Known rows, with every way that one mark hangs from another
dogaba{pegi{konofup{notovi} pusa{sefoz zafo{poded}}}}: [ 162 -109   39   14   -8   80  -36  -99 -180   71  -29  253  371   98
   38 -120  240  144  140    1 -183 -418   89  -25  292 -100 -123 -159
 -369  261  -57   43   73  106   79  347 -513 -568   25  -44 -224 -377
   -1  -29  485   84  301   55  100 -118  -24   14 -138   36  321  -15
  103  -44]
konofup{notovi{fifut{vibo zorom{sori}}} zoded{sefoz}}: [-151 -143 -216  273 -171   78   48  -16 -137  384  306  -82   70   33
   77  -49 -165  163  -30  118  156 -215   49  153  -17 -516  217 -196
 -271  289   94  -77  104 -209  -15 -102  250 -142  130  -97  -44 -313
 -123   71    7  182  142  -55 -127 -132   61  -81 -122  227    1   39
 -121   17]
revital{pegi{pusa} poded{zafo}}: [  46  -56   47  152 -242   86   68  -91 -111  220  -27 -188  355   76
  -47  -15  274   -5   26  188 -134  -20  -60   52  -30 -188  145  -56
 -132  267 -238  259  -11  198  166  -76   -9 -192   33   31 -155  -44
 -133  -44 -102  122  130 -241  108   52  -26 -156  122   74   32  -30
  -87  -37]
fifut{zorom{konofup{zoded} vibo}}: [-148 -107  -99  238  -99   81   70  -35  -63  196  184  -74   81  199
  -12    0  187   93   89   59  -23 -247  -31   57 -122  -35  221  -95
 -135 -234  101   48  -12 -146   57 -152  204 -141  -51  -50  -96 -371
 -119   49  221  257  107  208 -116  -86   -4   63  -16  147   63  -78
 -131   28]
zorom{sori{notovi pusa}}: [ -87  -26   58  295  -96  -33   52 -161   -7  146 -261  145  -28  135
   40  -36  303  133   96   67  -71   27  -13   28   77   12  -83  -89
  -55   14 -100  101  333  116   72 -114   32 -190   23   21 -449 -236
  -37  180  227  179  151   80  107  -17 -153  -94  -16  104  127   95
   50  259]
notovi{konofup poded{sori} pusa{pegi sefoz zafo}}: [ -22  -13 -178  415  -85   74   34 -220 -250   53   44   39   18  190
  -38  -19  412  -21  -99  -21  -82 -347  233  -88  197   -5   59 -279
 -330   69  -35    7 -132  125   69  356 -230 -342  -22 -212 -264 -307
   42  -16  493  198 -180  332   96   16 -171   64  -73  -76  316   23
  -39  -82]
dogaba{pegi{konofup{notovi} pusa{sefoz}}}: [ 196  -86   56  -77  -48  131  -22 -161 -183  135  -59  245  301   33
   76 -106   48  215  103   27 -145 -194   94    5  174 -301  -97  -63
 -254  311  -37   -4  267  129  115   85 -304 -379   55  -36 -275 -477
   76  -22  258   71  291   14   98 -163  -11 -117 -141   13  333   24
  109  106]
poded{sori{notovi pusa vibo} zafo{pegi}}: [  86 -137   39  370  -55  -35   40 -182   -4   47 -183   43 -338  103
   61   75  165   30   84   16 -159  151  209  147  255  -72 -208  -25
 -134  216 -204   75  355   40   11   35  -17 -575   59   15 -604 -158
  -39   46  160  238  337 -209  213  -47 -323    4  -53   52  239   55
   16  180]
sori{dogaba vibo zorom{poded}}: [-189  -11   28  231   22  -44   88 -279  -36  127 -117  184 -200  178
    9  -43  533  171  144  106 -218  180  -54   46   28  -75 -169   16
  -55   82 -223   62 -140  -68  -23    5   46 -241   70   18 -520 -158
  -36  234  103  210  188  -89   76   73 -195 -145   -8  -11   41   29
  -35  115]
zorom{poded sori{dogaba{pusa{zafo}} notovi} vibo}: [-140    1   29  220   -3  -94   99 -187  -71  186 -229  449   39  235
  -42   33  621  111  245   23 -119 -227 -172  -36  128   53   15  -81
   64 -277   -3  164 -252  354   18  124 -117 -259  -14  -20 -456 -427
  -56  217  293  226  214  270  -27   77 -252  -60  -80   -3   72   97
   58  161]
notovi{konofup pusa vibo}: [ 107   74 -256  359  -50  -17   75 -280 -200  169  294 -105  115  125
  -40  -24  161   62  -88  270   45 -265   21 -157   12 -103  145 -213
 -145  -82 -135   61 -170  -42  -14  -26   59 -116   98 -119 -104 -144
   60  100  125  175 -175  136   54   30 -180  -49    3   19  151  -77
  -57  163]
zafo{pegi poded{lamud}}: [ 221  -42  -98  246 -117    2   57   62  -33   -1  120 -140  -85   82
   63 -138   -2   71   53  147  -86 -283   96   -9   43  193  118  -40
 -127  -15 -159  135   91   62   21  171  -45 -437  110 -142  -32  -49
  121  -53  238  184  238   21   22    8 -147  147   22   63   29 -115
 -145 -117]
revital{notovi{pusa vibo} pegi poded}: [ -14   66  -20  375 -168  106   27 -151 -193  253  176 -310  194  134
 -117  -39  216  -80  -61  272  -82 -199 -118   37  -86 -184  344 -195
  -52   35 -333  116 -432  423  132    6  -65   43   56   -2   -9  -14
  -43  165  -27  169  -29   79   92  154  -17 -237  107  148   49 -109
 -125  -31]
sori{dogaba{pegi pusa} vibo}: [  56  -17   37  128   39   -2   30 -276 -153   91 -168   89  -62  195
   58 -171  238  282  164  156  -98  -48  -48  -27  132 -188 -139  -23
    5   82 -391  115 -208  190    0   29 -177 -450   89   17 -513 -174
  -76   93   25  119  240  145  106   75 -313   -4 -150  -59  136    9
   34  -31]
revital{notovi poded{lamud{zorom} zafo{pegi}}}: [ 153  -74  155  187 -233   -4   78 -120  -39  202  148 -194   60   40
   29    4  -71 -124   65  110 -100 -259    0    4    4  100  289  -69
   21  -42 -254  168  102  306  127   77   -6 -376   42 -173 -128 -140
   32  -47   36  215  242 -153  117   50  -81   46   90  162  -55  -49
 -257  -68]
pusa{pegi sefoz zafo{poded{lamud sori}}}: [  16  -83  -17  228 -156    9    5  -14  -59  -33    2   33 -264  128
  -13 -101   51 -135  -44  -37 -166 -381  291    9  204  256  -38 -113
 -266   26   16  136  289 -131  127  382 -226 -630    1 -182    3 -135
   36 -116  501  255  166  232  104  -54 -116  302   22    0  234   74
  -67 -142]
pegi{konofup{revital zoded} pusa}: [ 128 -181  -26  -35 -170  132   69  -69 -129  138  169  -17  134   85
   16 -107   61  186   73  155 -179 -111  -37   95  -93 -274   79  -13
 -351  532   56   32  148 -175  108  -83    8 -413  -20   -3 -143 -330
    8  -10  132  112  150 -288    6 -136  -16  -72  -20  161  190   42
    6  147]
konofup{notovi{fifut{vibo zorom}} zoded}: [  50 -112 -220  194 -118   77   35  -99 -118  345  310  -64  124   33
   19  -92 -128  132  -16  152  141 -227   -4   53  -38 -450  232 -192
 -343  232   60  -56  -94 -295   53 -142  122 -201   88  -85   56 -278
  -99  -38  123  182   71   43  -82  -80    8  -55  -93  267   28  -26
 -152   16]
sefoz{pusa{pegi zafo{poded{sori}}}}: [ -11  -88  -44  248 -100   30  -38    7 -130   19   25   69 -234  227
  -43 -112  -53 -132  -15   13  -71 -232  202    8  222  283  -19 -151
 -259 -199  -51  154  -27   -3   74  346 -321 -456   -5  -97  -70  -77
   10 -102  481  348   95  114   97    5 -123  186   63   -3  146   85
   12 -233]
pegi{konofup{notovi{fifut poded vibo} revital} pusa}: [ 283  -82 -336   99  -68   41  105 -306 -194  278  612   63  400  -14
  -24   41  236  121   -6  238  -78 -303  -45  -22  -73 -537  183 -163
 -419  534   65  -48 -158  120    0  -21 -116 -292  137  -75  -72 -468
  118   60  173   93  -31 -115   25  -46  -32 -285   -3  221  319   11
   41  246]
konofup{notovi zoded{sefoz}}: [-151 -201  -30  179 -151  133  -39   35 -162  144  318  -47 -165   43
   53 -192 -288  154    3   83  -44 -128  277  108   -2 -253  174  -52
 -168  323  162   21   11 -129   22 -125  122 -208   58  -24  -10 -103
  -12   21   82  155  208 -415  -10 -106   36   15 -128   99   34   -7
   -8  -38]
zafo{pegi poded{zorom{sori}}}: [ 181  -90 -134  264 -134   46   46   63  -27  114  104   68 -143  145
   78 -106  250   34   85   56  -43 -232   32   69  -29   83  194  -42
  -60    1 -195  113  241  213  -23  165   87 -425  105 -156 -134 -229
  140  -75  265  283  290  138   19    6  -24   27  -48   94   58  -61
 -109   -2]
notovi{fifut poded{lamud{sori vibo} zafo zorom}}: [ 316 -133 -157  187 -163  -19  151 -245  -98  195  496  -36   79   12
   44   97  146 -125  -27   71  143 -389   31 -125  -57 -180  316 -140
  -22  463 -160  147  369  -15  -19 -237  239 -512  130 -247  -79 -245
   82  -81   97  261  -23  -47   53  -72 -110  -70  108  101  206  168
 -157  275]
konofup{notovi revital{poded{sori}} zoded{sefoz vibo}}: [-252 -331   18  239 -256  151    2  140 -177  182  584 -363 -492   37
   30  -97 -308  -50   44  175  -64 -211  320  240 -120 -502  391  -15
 -242  471  254   50  -94 -177   46   68    2 -381   57   18   23 -164
 -134   54   -8  233  294 -696  -39 -104   82   15  -41   69   54   91
  -46 -112]
revital{poded{zafo{pegi}}}: [  38  -80   -2  203 -125   53   36   21  -56  158   71  -73  137   94
   15  -54  103  -29   56  122 -100 -115   11   40   -3    6  209  -36
  -22  -56 -212  198  -16  241   61   19    0 -306   74 -101 -145   15
   -1 -109   34  194  192 -173   68   27 -106   46   44   47  -69 -143
 -142 -207]
notovi{poded{lamud} pusa vibo}: [ 135  104 -263  365 -123  -31  112 -233 -155  123  436 -135  110   38
  -30   -6   90  116  -65  269   18 -304  -30 -210 -104  -80  178 -186
 -156   50  -15   69  -63   68   11    4   36 -215  150  -96    4 -117
  117   56  104  155 -176  160   50   59 -203  -67   68   55  167  -50
 -100   90]
revital{notovi pegi{pusa{sefoz}} poded{sori}}: [  -3  -51  172  216 -294  191   -4 -108 -136  148 -168 -250  190  103
  -69  -57  196 -111  -34   86 -195 -113   34  172   18 -132  132  -59
  -94  432 -185  117  -88  366  245   83 -124 -148   -1   39 -124 -238
  -93   76   74  148  196   -4  134    9   69 -189   51   84  173   40
  -68    3]
lamud{fifut{vibo} sefoz zorom{konofup poded{zafo}}}: [ -36 -128   97  -46   18   61   21  -83 -100  359  172   61   82   85
  137  101   60 -167  111  -50  188 -390 -289 -151  -99  129  323 -196
   57 -146   95   70   -3 -146   42 -217   12 -125  -58 -261 -270 -564
 -126   33  202  257  201 -337  -11 -151  -63  177   12   96  -84  138
 -254  371]
sefoz{pusa{pegi zafo{poded}}}: [ -41  -46  -54  194  -48   13  -28  -26 -137   20   18  140  -16  246
  -42 -154   74  -45    5   36 -100 -260  113  -20  222  308    1 -188
 -266 -312  -57  137 -225    0   83  298 -356 -338  -33  -99  -60    6
   27  -79  464  298   56  101   90   66  -95  186   57    0   63   18
  -10 -285]
konofup{notovi{fifut{zorom} poded{zafo} vibo} zoded}: [  78 -150 -340  266  -95   31  108 -265 -137  350  712  -76  350    7
  -64   22   33   95  -53  174   67 -389  160  -82  -77 -571  283 -233
 -411  251  113  -19  -25  -59  -13 -136  186 -338  181 -110   55 -232
   31  -92  138  204  -88   24  -24  -31  -22 -129  -64  275  104  -80
  -98  -23]
poded{sori{notovi{pusa}} zorom{konofup vibo}}: [  64  -72  -74  481 -164    1   72 -146  -86  149   44   72 -387  139
    3  139  342  -63   55  -54   13  -78   26  -45   14  109  148  -81
   84 -194    3   57  281  -42    8  -30   96 -282  -27  -83 -261 -495
  -34   58  267  328  219  157   86  -49 -136 -195   17   68  339   67
  -41  477]
zoded{sefoz{pusa{pegi zafo}} vibo}: [-222  -48   -5  185 -117   67  -42  -32 -151  -11   36   67 -263  210
   19    0 -226  -63  -57   58 -149  -96  155  129  229   76  100 -192
 -212 -286   87   70 -331 -206   55  218 -291 -237   -4  -51  -44  102
    6  -15  187  250   41 -357  138   47  -89  198    2 -145  -44  122
   22 -308]
fifut{zorom{konofup{zoded} poded{zafo} sori}}: [-275 -197  -58  179 -135   27  119  -33  -44  283  251   40  215  147
   -2   54  302  131  140    9   43 -271  -14   -8 -186 -127  158  -55
 -201 -231  121  120  382   44   51 -150  332 -258   27 -121 -325 -472
  -62  -30   83  295  101   58 -155 -123   36  -57   71  124  -27  -47
  -91   23]
notovi{fifut konofup vibo}: [ 161   70 -300  296  -30  -42   91 -329 -123  195  335 -106  165  106
  -38   11  179  -34 -107  243   24 -324   49  -71  -11 -212  178 -190
 -137  -62 -170   67 -135 -119  -37 -149  167  -87  147 -158  -53 -130
   70   70  128  165 -169  179   56   34 -165  -69   20   96  110  -42
  -74  190]
zoded{sefoz{pusa{zafo{poded{sori{dogaba}}}}} vibo}: [-146 -105    7  326 -143   11   -8    8 -112  -65  101 -148 -310  194
   14  -41 -122  -83   17  127 -108 -147  169  -11  280  180   50 -149
 -127  -30   50  125 -312 -231  -58  322 -276 -537   83  -18 -148  131
 -112   30  262  251  220 -437  136   20 -177  113  -61 -103  -25  129
   34 -147]
sori{notovi{konofup poded} vibo zorom}: [ -96   -6  -51  552   81  -82  127 -439  -93   98 -125  -27 -196  162
  -20   76  716  228   84  105 -160   35   40   61  148 -102 -198 -131
 -182   77 -315  -69   16  -78  -54  109   31 -191   38   -2 -520 -223
   -9  262  297  181    3  111  171  117 -248 -150  -11  -34  196    2
  -40  124]
sori{pusa{zafo{poded}} zorom}: [ -62  -69   98  385  -80  -36   42 -175   -9   37 -182   87   89  265
   -8  -98  490   51   62    3 -183 -119  -38  -49  145  203  -95 -179
 -223   57 -219  124 -146 -157  -11  135 -242 -455   12   76 -277    6
 -224  113  415  162   53   72  162   73 -135  106  -13  111  106  -14
  -41  -43]
zoded{sefoz{pusa{zafo{pegi poded{lamud}}}} vibo}: [  35  -62  -29  330 -155  -16   29   88 -108 -134  221 -184 -170  161
   65  -34 -241  -14   -3  107 -118 -349  182   65  266  237  144 -165
 -225 -214   83   87 -320 -183  -34  384 -325 -477   98  -82   17  153
   38  -50  236  237  206 -409   92   44 -143  243    8 -108  -22   18
  -91 -355]
zorom{poded{sori{notovi vibo} zafo}}: [-146 -100   -8  264  -50  -70   39 -161  -28  100   -2  132 -415   42
   -6  140  191   -2  131   57  -73   43  166   68   83  -50 -147   31
  -61   19  -65  123  385  -30   19  -18  143 -343   50  -15 -405 -243
   73   62   76  295  216 -239  108  -51 -257  -85   63  -33   85   77
   37  213]
notovi{poded{lamud sori{pusa vibo}}}: [  38  -13  -75  357 -146  -52   86 -266  -45  -15  142 -178 -220   62
   40   -2  216  113   56  126  -74  -37  132    2    9  -77 -144  -42
 -169  416  -77  102  318  -15   24  -12   41 -454   87   32 -412 -190
  -86   89  128  183   32   41   99   -4 -275  -30   58   50  299   93
  -50  198]
zafo{pegi{konofup{zoded} pusa{sefoz}}}: [ 235 -107   42  -30  -98  191   38  -31 -115   50  -63   92  277  104
   50 -122   33  200   18   28 -288 -193   49  137   93 -185   24  -52
 -307  406   29  -57   94  -13  127   67  -89 -442   41  -89 -228 -309
  106  -40  281   98  284 -104   68 -156  -14   17 -163   80  228  -17
  -33   45]
zafo{pegi{konofup pusa}}: [ 282  -19  -41   26  -87  110   39  -76  -73   76 -142   98  219   77
   67  -16   55  165   62  138 -206   -5 -125   90   73  -28    0  -37
 -181  244 -212   58   99  147   73   51 -122 -344   77  -66 -242 -251
  115   -2  160   88  214 -146   81  -74 -101  -57  -44   60  127  -57
  -13   69]
konofup{notovi{fifut} revital{poded{zafo}}}: [   4 -206 -127  191 -196    6   55  -78 -148  306  490  -38  198    7
  -20  -89  149  -61   33  114   28 -243  146  -11  -47 -347  306  -65
 -167  214   35  167  -75   48   51 -101  -21 -242   43 -117   17 -156
  -48 -110  -20  203   98 -301   13   -2    3 -163   72  187   70  -41
  -99  -31]
revital{pegi{konofup{zoded}} poded{lamud{sefoz vibo}}}: [ 114 -148  186  -34  -67  131   72   38 -131  169  210 -434  273   69
    0  -61   31  -29   80  160 -119 -313  -21  153  -51 -235  323  -80
 -108  497 -120  116  250  -40  186  -87  -13 -240    4  -86  -99 -174
 -140   43  165  170  262 -324  -40  -93   33  -24   89  154  259  130
 -206   99]
konofup{notovi{fifut{zorom}} revital{poded} zoded{vibo}}: [-107 -225 -142  201 -211   77   90  -45 -143  308  583 -290   59   54
  -22  -79   -9   35   35  226    4 -318  127  152 -142 -606  447 -145
 -402  276  149   10 -312 -221  100  -29  -58 -225   64  -54   89 -210
  -98   19   57  222   93 -343  -89   -9  121 -121  -18  238   18   -2
 -162 -152]
lamud{fifut sefoz vibo}: [  60 -113   68  -58   35  116  -47  -44 -118  150   15  -26   65   93
   92  -77 -174 -122   51   83  108 -303 -112    3   13   83  249 -143
  137  249  -11  115  -97 -119   83 -207  -62  -64  -18 -200   27 -235
   22   97  259  223  132 -346   -6 -144  -62  178  -36   64   75  179
 -153  181]
pusa{pegi{konofup} sefoz zafo}: [ -35  -24   43   19  -25   92  -36 -107  -85   19 -190  329   81  161
   -9  -46  201   -7  -20  -56 -264 -180   51   80  211  130  -29 -144
 -249  -68  -72   37   95  -51  139  180 -262 -370  -76 -167 -126 -165
   95  -91  458  161   68  130  143  -55  -65  183  -67  -19  165   21
    8 -123]
sefoz{pusa{pegi{konofup} zafo}}: [  31  -15   25   50  -35   48  -21 -127 -126   33  -95  266   59  198
  -28  -48   18    5    1    3 -163  -87    8   42  236  189  -51 -150
 -264 -245  -84   85   25  -22  111  163 -338 -316  -56 -112 -164 -109
   70 -120  404  252   24   35  127   -7 -103   76   48  -15  156   66
   34 -174]
fifut{vibo zorom{konofup{zoded} sori{notovi}}}: [-207 -112  -41  344  -44   22   89  -71  -22  327  -63  -54  -37  147
   21   47  241  186   97   89   79 -141 -213  111  -69 -104   77 -151
 -215 -193    3  -50  296 -143   78  -82  234 -209   -9  -73 -331 -475
 -156  108  238  250  214  237  -73 -106  -33    1   -3  170   35   20
 -105  129]

Rows
[ 185  -68   11  136 -220  -60  116 -157  -21  192  158   11 -281   41
   43   65  -59 -140   96   93  -48 -132  120 -153   63   27  139    1
   78   25    0  229  430 -138   26  -21  200 -543   32 -155 -181 -313
  -16  -45  119  271  264    1   92  -73 -269   87  -13   84  121  164
 -130  326] | poded{lamud{zorom{vibo}} sori{dogaba} zafo}
[   0 -120 -282  318    0   43   58 -216 -231  303  557   96  100   78
  -49   40  265   50  -15   79   -3 -314   98 -178    0 -226  206 -220
 -266 -158   49   42  -32  268   16  117  -56 -344   70 -198 -170 -350
   33  -32  193  229  -20  128   37   19  -75  -82   51   83  231  -93
  -10   79] | zorom{konofup{notovi{poded{zafo} pusa{pegi} vibo}}}
[ -48 -213  -23  149 -280  199   43   33 -200  144  191 -267   17  128
   37 -130  -18  141  -46  155 -168  -32  145  241 -104 -411  226  -48
 -352  632   45   37 -239  -83  101 -142   97 -181   -7   75 -126 -182
  -62   58  -40   91  182 -536   16  -61   47  -62  -56  111  107   61
  -27  -43] | konofup{revital{pegi{pusa}} zoded{sefoz}}
[  60 -202   34   52  -71  182    6   97 -121  -16  195   84  -69  180
   36  -66   61   32   57   17 -299 -386  101  232   83 -237  288 -108
 -439  172  207  -62 -276 -226   78  228 -228 -552  -57 -119  -33 -207
  114 -114  377  174  200 -300   60  -99  -37  248 -184    5  119   15
  -54 -251] | pusa{sefoz zafo{pegi{konofup{revital zoded{vibo}}}}}
[ 200  -41  107   88  -32   84   -9  -97 -124  -44 -198  305  338  202
   21  -87  158  149    9  -60 -203 -336  -78   35  235  131   55 -127
 -177  -35 -121   12 -312  190   66  187 -379 -475    1 -120 -159 -235
   83 -128  378  115  122  101  133  -19 -134  218 -201  -58  175  -59
  -27 -240] | dogaba{pusa{sefoz zafo{pegi{konofup}}}}
[  -2   11  -14   46  -57   90  -13  -10 -117  240  117   99   18  134
   86  -12  -30  -78   87   63  -20 -225  -37  -39  -13  132  305 -144
   93  -29   78   85  -20  -59   60  -83  -15   46  -60  -76  -20 -338
   26  123  247  238  143  -78   40  -52  -83  182 -119   78   21  109
 -158  221] | lamud{sefoz zorom{vibo}}
[ 177   -9   17  134  -36   62  -19  -44 -115  -17  -48  206  194  190
   18  -50  -35   56   27   26 -138 -131  -38   65  228  207   33 -126
 -226 -195  -80   61 -185  100   41  143 -326 -310    4  -96 -177 -102
  122 -135  373  231   97  -99  110  -22 -136   68  -29  -16  125  -26
  -13 -249] | sefoz{pusa{zafo{pegi{konofup}}}}
[ -47   20   13  322  -97   27   10 -126 -142   61 -184  153   38  101
    1  -80  163  137  -45   32  -73 -109   81  -81  167   94   13 -158
  -74  -66   14  -20  -58  -43  103    2 -124 -100   -7  -83 -170 -163
  125   83  274  164   73   10  163  -17 -132  -65 -103  -20  150   14
  -10  132] | sori{notovi{pusa{sefoz}}}
[ 162  -17  -39   87 -127  130    7  -61 -110   51 -134  139  247  114
   61 -115   54  120  -23   61 -188 -122   40   77   95    5   35  -65
 -176  195    5   24 -162  118  121   70 -136 -245   54  -72 -162 -238
  134  -13  203  123  203  -59   97  -63  -56   71 -120   -6  135  -32
  -42  -42] | zafo{pegi{pusa{sefoz}}}
[  58  -29   75  141 -260   97  112 -203  -94  236 -146  -20  310  131
  -10 -113  630   38   13   89 -207    3  -66  103   -5 -231  107  -43
  -80  444 -166  143   71  283  184   18  -13 -271   38  -42 -399 -293
 -104   21  108  170  328   30  106   44   88 -294  -30   86  241  112
  -89  174] | revital{pegi{pusa{sefoz}} poded{zorom{sori{dogaba}}}}
[ 100  -62  127  239 -111   46   23  -73  -23   42 -136  -48  127  165
   20    9  227  -75   65   41 -215  -70  -51  129  122   60   31 -105
 -188  207 -277  145   48  250   71  138 -309 -523   43  -14 -452 -136
 -175    6  350  162  193  -95  115  -37 -148   23    6  118  226  -22
  -53  -58] | revital{poded{sori{pusa{zafo{pegi{konofup}}}}}}
[ 110 -126  132   13  -40   76   -8 -143 -195   19  -72  268  281  224
   36 -116  230  162   83  -46 -127 -415  -35  -12  142 -107   50 -114
 -256   28 -108   24 -225  126   64  134 -450 -526  -49  -41 -229 -396
   14 -123  343  103   95  151  113  -53 -143  174 -169  -67  274   16
   58 -233] | dogaba{pegi{konofup{revital}} pusa{sefoz zafo}}
[ 106 -110   -5  250  -67  -58   17   53 -137 -110  223 -134   69  184
   51  -61 -237  -47   -9   90  -28 -421  154   59  262  304  113 -164
 -144 -127    0   95 -390  -27  -23  269 -245 -429   75 -143  -65   21
   39   -9  344  272  214 -332   24  -27 -133  269   45  -49  137   68
  -91 -293] | zoded{sefoz{pusa{zafo{pegi poded{lamud{vibo}}}}}}
[  24  -12  -17  198  -65  101  -49   -3  -91   -5  -97  227  129  178
   33 -116   99    7  -24  -20 -173 -238   76   94  151  166  117 -127
 -179  -71   18   55 -332   85   83  129 -195 -259  -10 -123  -63  -99
  129  -91  374  176  107    6  108  -22  -99  241 -144  -32   65  -64
  -70 -285] | pusa{sefoz zafo{pegi}}
[ 309  -70    5   88  -35   50   44   65 -111   -9  132 -127  210  100
   88 -118 -116   82   57   44  -88 -288   72  -55  242  319   52 -107
 -154   53  -22   31  320   -7   30  253 -350 -434   74 -138 -131 -133
  100 -110  377  231  314 -166   56  -72 -106   72    7   40  195   -3
 -132  -31] | zafo{pegi{konofup} poded{lamud{sefoz{pusa}}}}
[ -99 -181  -82  226 -157  222   22  -69 -268  144  260  -32    9  178
  -40 -196  261   96  -28   -9 -169 -360  191   30  -45 -255  283 -189
 -340  303  116 -119 -303  210  153  199 -110 -287  -90 -132  -95 -318
  107   34  295  178  -17  156   23   21   13  -45  -84  128  177  -25
  -74 -110] | konofup{revital{notovi{poded pusa{pegi sefoz}}} zoded}
[  98  -82   40  235 -307  -27  106 -192    4  184  250 -117  -48   40
  -53   70  266 -200  110   40  -66 -226    8  -22  -54   56  256    0
  174    1  -85  236  416   56   88  -15  182 -425  -14  -67   61 -123
 -100 -132  -51  274  211   86   66   58  -54 -126  184  156   77  -43
 -209  175] | revital{notovi poded{lamud zafo zorom{vibo}}}
[  83  -29   13    6  -45   69    2 -107 -125   61  -61  165   -4  154
   -1  -74  -68   63    0   45 -128  -27   42   19  160   89  -30  -84
 -186 -214 -121   48  192   10  104   67 -204 -255   -5 -118 -192 -161
  122  -89  288  250   81   49  107  -27  -83  -11   56  -12  146   54
   27  -50] | sefoz{pusa{pegi{konofup}}}
[ -24 -123   65  -64  -48  184   10    3  -96   39   23   71 -213  128
   10  -65  -23   54   22   31 -295 -254  157  146   78 -263  142  -89
 -292   43   69  -46  211 -294  142  145  -76 -453  -15 -146  -57 -161
   96  -44  295  175  178  -40   90  -89   -6  148 -110  -16   92   73
  -18  -11] | pusa{pegi{konofup{zoded{vibo}}} sefoz}
[-123  -48 -145  119 -127  -14   80  -76  -28  201  153  154  181  111
  -15  137  228   -2  128   77   20 -170  -15  -60  -60  -14  164  -66
  -65 -297   50  151   58   11   21  -96  172 -136   12  -38 -100 -298
   23  -26   71  266   31   66  -78  -36 -103    9   44   36  -92  -85
  -92   -4] | fifut{zorom{poded{zafo} vibo}}
[  93 -166  118  -64 -140   84   71 -129 -153  175   34   15  459   83
   32  -23  321   64  110   63 -188 -235    0    1   56 -295   11  -39
 -235  295 -128   99  246  125  126   82 -265 -516    4  -27 -359 -356
  -59  -95   94   93  256 -133  114 -116  -45  -86   16   15  250   -3
    7  -19] | dogaba{pegi{konofup{revital{poded{zafo}}} pusa{sefoz}}}
[ 151  -35  -20  319  -85  -84  112 -394  -17   37   60  -34 -421   -6
   55   46  299   64   61   54  -16 -108    3   40   33   -4  -48  -78
  -42  283 -125   20  301 -159   34  -96   44 -384   33 -158 -268 -262
  111   44  270  247  171 -122  150   15 -192 -117   44   80  247  137
 -154  318] | sori{notovi{poded{lamud{fifut} zorom}} vibo}
